Below is a small trained network, with its code and all its weights. Each question gives an input and a class and asks what happens when units are switched off, that is, made to give their printed mean instead of their output.

import numpy as np


def w(rows, s, z=0):
    codes = np.array(rows[::2]) - 128.0
    scale = np.full(codes.shape[1], s)
    scale[-1] = z or s
    return codes * scale


def norm(h):
    return h / np.sqrt((h * h).mean(-1, keepdims=True) + 1e-5)


def f(y):
    return np.maximum(y, 0)


def log_softmax(a):
    a = a - a.max(-1, keepdims=True)
    return a - np.log(np.exp(a).sum(-1, keepdims=True))


def net(x, mask):
    res = np.array(x, float).reshape(1, 5) / 4 @ E
    u = 0
    for l in range(3):
        y = f(norm(res) @ A[l][:, :-1].T + A[l][:, -1])
        res = res + np.where(mask[u : u + 13], y, B[l][:, -1]) @ B[l][:, :-1]
        u += 13
    return log_softmax(norm(res)[-1] @ U[:, :-1].T + U[:, -1])


A, B = {}, {}
E = w([
[2,57,32,63,196,25],'x0',
[167,60,75,232,137,102],'x1',
[168,97,30,69,75,189],'x2',
[180,190,99,109,132,53],'x3',
[71,176,101,171,56,119],'x4',
],0.0074)
A[0] = w([
[159,192,104,120,114,81,56],'L0N0',
[138,145,27,116,60,190,84],'L0N1',
[107,185,123,182,76,152,147],'L0N2',
[60,157,96,160,90,102,129],'L0N3',
[194,179,68,92,106,30,50],'L0N4',
[172,109,54,243,103,87,43],'L0N5',
[82,213,144,47,78,152,29],'L0N6',
[212,192,108,111,108,66,86],'L0N7',
[166,129,58,61,103,179,48],'L0N8',
[75,182,90,147,26,131,10],'L0N9',
[205,69,174,64,167,128,50],'L0N10',
[95,153,192,174,122,83,3],'L0N11',
[36,44,159,152,87,252,5],'L0N12',
],0.013,0.0059)
B[0] = w([
[68,151,145,157,135,176,169],'L0N0',
[146,113,104,110,20,108,253],'L0N1',
[215,162,106,140,138,139,244],'L0N2',
[161,142,72,111,177,97,220],'L0N3',
[51,153,98,162,140,196,206],'L0N4',
[122,2,183,144,162,143,228],'L0N5',
[110,33,218,57,176,173,215],'L0N6',
[78,169,122,177,124,205,210],'L0N7',
[147,108,77,92,44,129,221],'L0N8',
[192,156,67,125,212,141,200],'L0N9',
[203,149,85,123,185,137,201],'L0N10',
[129,143,171,153,115,39,173],'L0N11',
[28,175,111,193,147,222,237],'L0N12',
],0.024,0.0058)
A[1] = w([
[41,202,104,176,136,163,38],'L1N0',
[204,177,202,178,48,170,67],'L1N1',
[209,166,53,109,237,139,66],'L1N2',
[81,205,235,203,217,47,127],'L1N3',
[190,129,104,74,133,95,68],'L1N4',
[22,117,81,62,165,24,19],'L1N5',
[131,182,229,156,133,10,80],'L1N6',
[110,230,121,50,138,125,47],'L1N7',
[68,132,67,76,110,82,43],'L1N8',
[105,114,198,38,146,126,2],'L1N9',
[110,116,198,54,144,137,51],'L1N10',
[155,114,100,93,179,161,115],'L1N11',
[118,148,163,160,191,81,67],'L1N12',
],0.013,0.0029)
B[1] = w([
[64,168,143,170,118,170,210],'L1N0',
[91,206,217,117,151,49,213],'L1N1',
[218,193,53,172,154,76,254],'L1N2',
[142,82,57,105,14,232,229],'L1N3',
[111,162,98,183,125,135,160],'L1N4',
[57,194,181,135,165,16,192],'L1N5',
[184,119,105,82,5,133,169],'L1N6',
[151,47,116,171,148,180,153],'L1N7',
[107,178,186,100,97,81,168],'L1N8',
[148,81,154,43,166,158,151],'L1N9',
[145,79,140,73,172,177,152],'L1N10',
[137,154,94,131,160,121,209],'L1N11',
[139,119,68,114,95,158,176],'L1N12',
],0.02,0.0084)
A[2] = w([
[63,120,127,151,136,163,100],'L2N0',
[129,102,101,82,29,100,1],'L2N1',
[139,105,175,79,172,123,73],'L2N2',
[114,177,215,132,124,66,84],'L2N3',
[136,115,150,64,167,131,83],'L2N4',
[115,129,152,138,156,80,80],'L2N5',
[173,180,226,142,135,98,103],'L2N6',
[163,152,161,138,109,177,152],'L2N7',
[147,93,132,152,143,89,52],'L2N8',
[123,176,191,136,129,54,153],'L2N9',
[118,152,140,118,144,68,115],'L2N10',
[100,121,194,98,114,96,88],'L2N11',
[137,3,185,213,147,70,87],'L2N12',
],0.018,0.0034)
B[2] = w([
[107,142,186,179,158,128,232],'L2N0',
[162,134,164,136,39,111,236],'L2N1',
[150,114,164,114,160,147,157],'L2N2',
[123,153,143,117,148,48,177],'L2N3',
[179,89,168,155,151,133,163],'L2N4',
[125,124,159,158,117,106,154],'L2N5',
[72,127,136,107,145,64,202],'L2N6',
[69,65,94,124,151,59,253],'L2N7',
[142,140,136,118,158,139,150],'L2N8',
[120,137,166,91,139,69,194],'L2N9',
[116,89,158,132,116,92,176],'L2N10',
[151,153,95,139,153,105,146],'L2N11',
[170,124,170,4,188,190,201],'L2N12',
],0.029,0.0066)
U = w([
[34,144,159,195,152,191,213],'0',
[156,102,138,94,5,129,116],'1',
[163,69,187,71,208,180,141],'2',
[100,153,176,113,163,26,153],'3',
[197,162,63,159,179,120,9],'4',
],0.016,0.0016)

Each question gives the input, the list of numbers given to net, and the class t.
The units are the neurons (one row each of A and B). Each row of codes is followed by its name. A weight is (code - 128) times the scale printed after its matrix; where a second scale follows, it is the last column's (A, B and U).
mask holds one flag per neuron, layer by layer. A switched-off neuron (its flag False) gives its mean, the last column of its row in B, instead of its output. The means were averaged over made-up inputs and are rounded, as every weight is.
A unit's drop is (log p(t) with every unit on - log p(t) with that unit switched off) / (log p(t) with every unit on - log p(t) with every unit switched off).
The circuit of an input: a set's keep is (log p(t) with only the set's units on - log p(t) with every unit switched off) / (log p(t) with every unit on - log p(t) with every unit switched off). Starting from the 12 units with the biggest drops (on a tie, the unit counted first), units are removed one at a time, each time the one whose removal leaves the highest keep (on an exact tie, the one counted first), for as long as the keep stays at least 0.8.
units of the circuit, in order: the units of the circuit, biggest drop first
unit that matters most: the unit with the biggest drop
k most important neurons: the k neurons with the biggest drops, biggest first
top k neurons in layer l: the k neurons of layer l with the biggest drops, biggest first
input [4,4,-5,-5,3], class 0: unit that matters most => L0N12
input [5,7,-8,4,8], class 1: 2 most important neurons => L0N11; L1N3
input [2,-7,-5,7,6], class 0: 3 most important neurons => L0N4; L0N0; L0N7
input [-1,1,-7,0,-7], class 1: units of the circuit, in order => L0N11; L1N3
input [6,6,-2,4,7], class 4: 4 most important neurons => L0N3; L0N1; L0N6; L1N1
input [5,8,3,-6,-4], class 2: units of the circuit, in order => L2N12; L0N5
input [-8,6,6,-1,8], class 3: 4 most important neurons => L1N1; L1N3; L0N2; L0N1
input [-5,8,-6,-5,-4], class 2: units of the circuit, in order => L0N5; L2N12
input [7,-8,8,-1,0], class 1: 4 most important neurons => L0N8; L0N1; L2N1; L0N5
input [-8,7,-8,-3,1], class 1: 2 most important neurons => L0N11; L1N3
input [7,-7,4,-3,-6], class 2: top 3 neurons in layer 0 => L0N3; L0N2; L0N11
input [0,2,-7,-7,-8], class 4: units of the circuit, in order => L0N10; L1N2
input [-8,-4,-2,8,-4], class 0: 2 most important neurons => L0N7; L0N1
input [7,-8,2,1,1], class 2: units of the circuit, in order => L0N6
input [-8,-5,4,-7,1], class 3: 3 most important neurons => L1N1; L1N3; L0N4
input [5,2,-6,-5,-2], class 1: top 4 neurons in layer 0 => L0N8; L0N4; L0N1; L0N7
input [-2,-5,-7,1,8], class 4: 2 most important neurons => L0N9; L0N2
input [-6,-6,-6,7,-5], class 0: 4 most important neurons => L0N7; L1N3; L0N1; L0N8
input [-6,1,2,-4,-7], class 4: top 2 neurons in layer 0 => L0N10; L0N1
input [-1,6,8,4,3], class 1: units of the circuit, in order => L0N1
input [-7,8,-4,0,8], class 2: 3 most important neurons => L0N5; L2N12; L0N1
input [-1,-3,2,7,-6], class 0: 2 most important neurons => L0N7; L0N4
input [-7,2,1,-5,-1], class 3: 2 most important neurons => L1N1; L0N4
input [-7,2,3,7,-4], class 0: 2 most important neurons => L0N7; L0N4
input [3,8,-5,7,7], class 2: top 2 neurons in layer 0 => L0N5; L0N12
input [-5,8,-4,-6,8], class 2: top 2 neurons in layer 0 => L0N5; L0N10
input [4,-3,-1,-7,2], class 0: units of the circuit, in order => L0N12
